Below are the code and all the weights of a small trained network. Each question names an input and a target symbol and asks about switching units off, where a switched-off unit gives its printed mean instead of its output.

import numpy as np


def w(rows, s, z=0):
    codes = np.array(rows[::2]) - 128.0
    scale = np.full(codes.shape[1], s)
    scale[-1] = z or s
    return codes * scale


def f(y):
    return np.maximum(y, 0)


def softmax(a):
    e = np.exp(a - a.max(-1, keepdims=True))
    return e / e.sum(-1, keepdims=True)


def log_softmax(a):
    a = a - a.max(-1, keepdims=True)
    return a - np.log(np.exp(a).sum(-1, keepdims=True))


def net(x, mask):
    ids = ['ΞΨβεηθφω'.index(c) for c in x.split()]
    T = len(ids)
    res = E[ids] + P[:T]
    r = res
    for j in range(2):
        rows = slice(4 * j, 4 * j + 4)
        q, k, v = (r @ M[0][rows].T for M in (Q, K, V))
        z = softmax(np.where(np.tri(T) > 0, q @ k.T / 4**0.5, -1e9)) @ v
        o = O[0][rows]
        res = res + np.where(mask[j], z, o[:, -1]) @ o[:, :-1]
    y = f(res @ A[0][:, :-1].T + A[0][:, -1])
    res = res + np.where(mask[2:10], y, B[0][:, -1]) @ B[0][:, :-1]
    return log_softmax(res[-1] @ U[:, :-1].T + U[:, -1])


Q, K, V, O, A, B = {}, {}, {}, {}, {}, {}
E = w([
[35,95,77,152,65],'Ξ',
[103,53,226,204,131],'Ψ',
[174,114,81,136,173],'β',
[85,160,26,155,152],'ε',
[6,80,149,169,139],'η',
[161,4,188,123,133],'θ',
[179,163,174,36,92],'φ',
[150,130,143,165,114],'ω',
],0.018)
P = w([
[160,136,97,178,35],'0',
[138,168,115,7,174],'1',
[168,87,65,126,212],'2',
[177,134,115,176,34],'3',
[118,127,132,22,130],'4',
[182,80,84,131,217],'5',
[185,138,123,165,44],'6',
[90,110,118,35,100],'7',
[204,83,91,136,226],'8',
[202,149,133,160,53],'9',
[90,89,107,40,80],'10',
[223,94,103,152,238],'11',
[202,150,153,162,68],'12',
],0.011)
Q[0] = w([
[206,117,78,188,118],'H1',
[123,59,158,147,163],'H1',
[132,133,162,102,90],'H1',
[204,69,157,128,124],'H1',
[147,105,102,104,129],'H2',
[143,122,89,134,126],'H2',
[50,113,255,131,54],'H2',
[90,119,181,127,100],'H2',
],0.035)
K[0] = w([
[198,147,95,150,132],'H1',
[154,123,142,177,165],'H1',
[123,134,156,129,109],'H1',
[188,126,160,138,135],'H1',
[123,139,154,117,123],'H2',
[102,139,153,144,145],'H2',
[157,104,3,124,107],'H2',
[142,111,77,125,117],'H2',
],0.049)
V[0] = w([
[208,68,2,116,56],'H1',
[164,140,138,178,75],'H1',
[173,73,161,64,111],'H1',
[94,77,115,60,61],'H1',
[133,98,69,106,115],'H2',
[125,133,124,129,128],'H2',
[153,117,82,120,121],'H2',
[142,127,127,134,125],'H2',
],0.0085)
O[0] = w([
[98,148,254,162,147,171],'H1',
[83,156,127,127,149,181],'H1',
[99,70,122,79,116,252],'H1',
[159,134,170,108,174,45],'H1',
[111,169,165,160,187,179],'H2',
[134,132,131,133,134,121],'H2',
[117,169,151,149,160,173],'H2',
[129,139,135,129,125,144],'H2',
],0.0099,0.0033)
A[0] = w([
[60,243,62,143,69,2],'N1',
[8,199,120,65,96,142],'N2',
[50,197,70,146,192,184],'N3',
[49,124,87,174,62,20],'N4',
[154,146,55,163,71,89],'N5',
[37,144,126,116,84,238],'N6',
[122,106,58,85,222,172],'N7',
[37,110,52,179,173,32],'N8',
],0.015,0.0062)
B[0] = w([
[2,113,125,106,162,146],'N1',
[144,118,90,176,165,175],'N2',
[216,119,170,135,112,187],'N3',
[166,145,25,141,113,186],'N4',
[176,112,196,173,129,150],'N5',
[123,138,134,62,140,236],'N6',
[123,186,151,146,189,254],'N7',
[33,109,126,106,59,215],'N8',
],0.024,0.0063)
U = w([
[132,1,153,77,151,105],'Ξ',
[58,63,114,181,164,41],'Ψ',
[149,129,170,151,88,149],'β',
[157,132,155,37,127,208],'ε',
[165,73,99,155,112,252],'η',
[105,192,149,106,81,84],'θ',
[131,137,88,129,213,141],'φ',
[114,80,109,60,107,170],'ω',
],0.0079,0.0042)

Each question gives the input, a string of symbols that net reads in full, and the target symbol t.
The units are the heads (4 rows each of Q, K, V and O) and the neurons (one row each of A and B). Each row of codes is followed by its name. A weight is (code - 128) times the scale printed after its matrix; where a second scale follows, it is the last column's (O, A, B and U).
mask holds one flag per unit, heads first, then neurons. A switched-off unit (its flag False) gives its mean, the last column of its rows in O or B, instead of its output. The means were averaged over made-up inputs and are rounded, as every weight is.
A unit's drop is (log p(t) with every unit on - log p(t) with that unit switched off) / (log p(t) with every unit on - log p(t) with every unit switched off).
The circuit of an input: a set's keep is (log p(t) with only the set's units on - log p(t) with every unit switched off) / (log p(t) with every unit on - log p(t) with every unit switched off). Starting from all 10 units, units are removed one at a time, each time the one whose removal leaves the highest keep (on an exact tie, the one counted first), for as long as the keep stays at least 0.8.
units of the circuit, in order: the units of the circuit, biggest drop first
top k neurons: the k neurons with the biggest drops, biggest first
drop when u is switched off: that unit's drop, to one decimal
input Ψ η Ψ θ ω Ψ Ψ θ β η, target η: top 4 neurons	(N4; N5; N3; N7)
input η θ β Ψ Ψ β β, target β: units of the circuit, in order	(N5)
input β Ψ Ψ Ξ Ξ Ψ β ε Ψ Ψ θ η, target θ: units of the circuit, in order	(N8; N7; H1; N3)
input Ψ β Ξ, target ω: top 4 neurons	(N7; N6; N8; N4)
input Ψ Ψ θ Ψ η Ψ Ψ Ψ ε, target β: units of the circuit, in order	(N3; H1)
input β Ψ Ψ η, target ω: top 3 neurons	(N8; N6; N1)
input η ω Ψ Ξ, target φ: units of the circuit, in order	(N2; N4; N6)
input φ Ψ Ψ ω β ω Ψ Ψ, target ω: top 2 neurons	(N6; N7)
input Ψ Ψ Ψ Ψ ω, target φ: units of the circuit, in order	(H1; N7; N2)
input Ξ ε Ψ η Ψ Ψ φ Ψ Ψ Ψ β, target φ: top 3 neurons	(N7; N8; N3)
input β Ψ β Ψ η, target φ: units of the circuit, in order	(N7; H1)
input φ ε θ β Ψ, target φ: units of the circuit, in order	(H1; N7; N8)
input Ψ Ψ Ψ ω Ψ Ψ Ψ Ψ Ψ Ψ Ψ, target ω: top 2 neurons	(N6; N4)
input η Ψ η Ψ θ, target φ: top 2 neurons	(N7; N8)
input β Ψ θ β β Ξ, target ω: units of the circuit, in order	(N6; N8)
input Ψ β θ Ψ Ψ Ψ Ξ ω, target φ: top 2 neurons	(N7; N2)
input ε Ψ Ψ Ψ ω Ψ Ψ β Ψ Ψ, target η: top 3 neurons	(N4; N7; N8)
input θ Ψ ε ε θ φ θ Ψ β β, target β: top 3 neurons	(N5; N6; N4)
input β Ψ θ Ψ η Ψ β Ψ Ψ, target Ψ: top neuron	(N8)
input β Ψ φ β θ, target φ: drop when H1 is switched off	0.7
input ω φ ε β Ψ, target φ: drop when N1 is switched off	0.0
input Ψ ε ω Ψ θ η Ψ θ θ θ Ψ ε, target β: drop when N3 is switched off	0.6
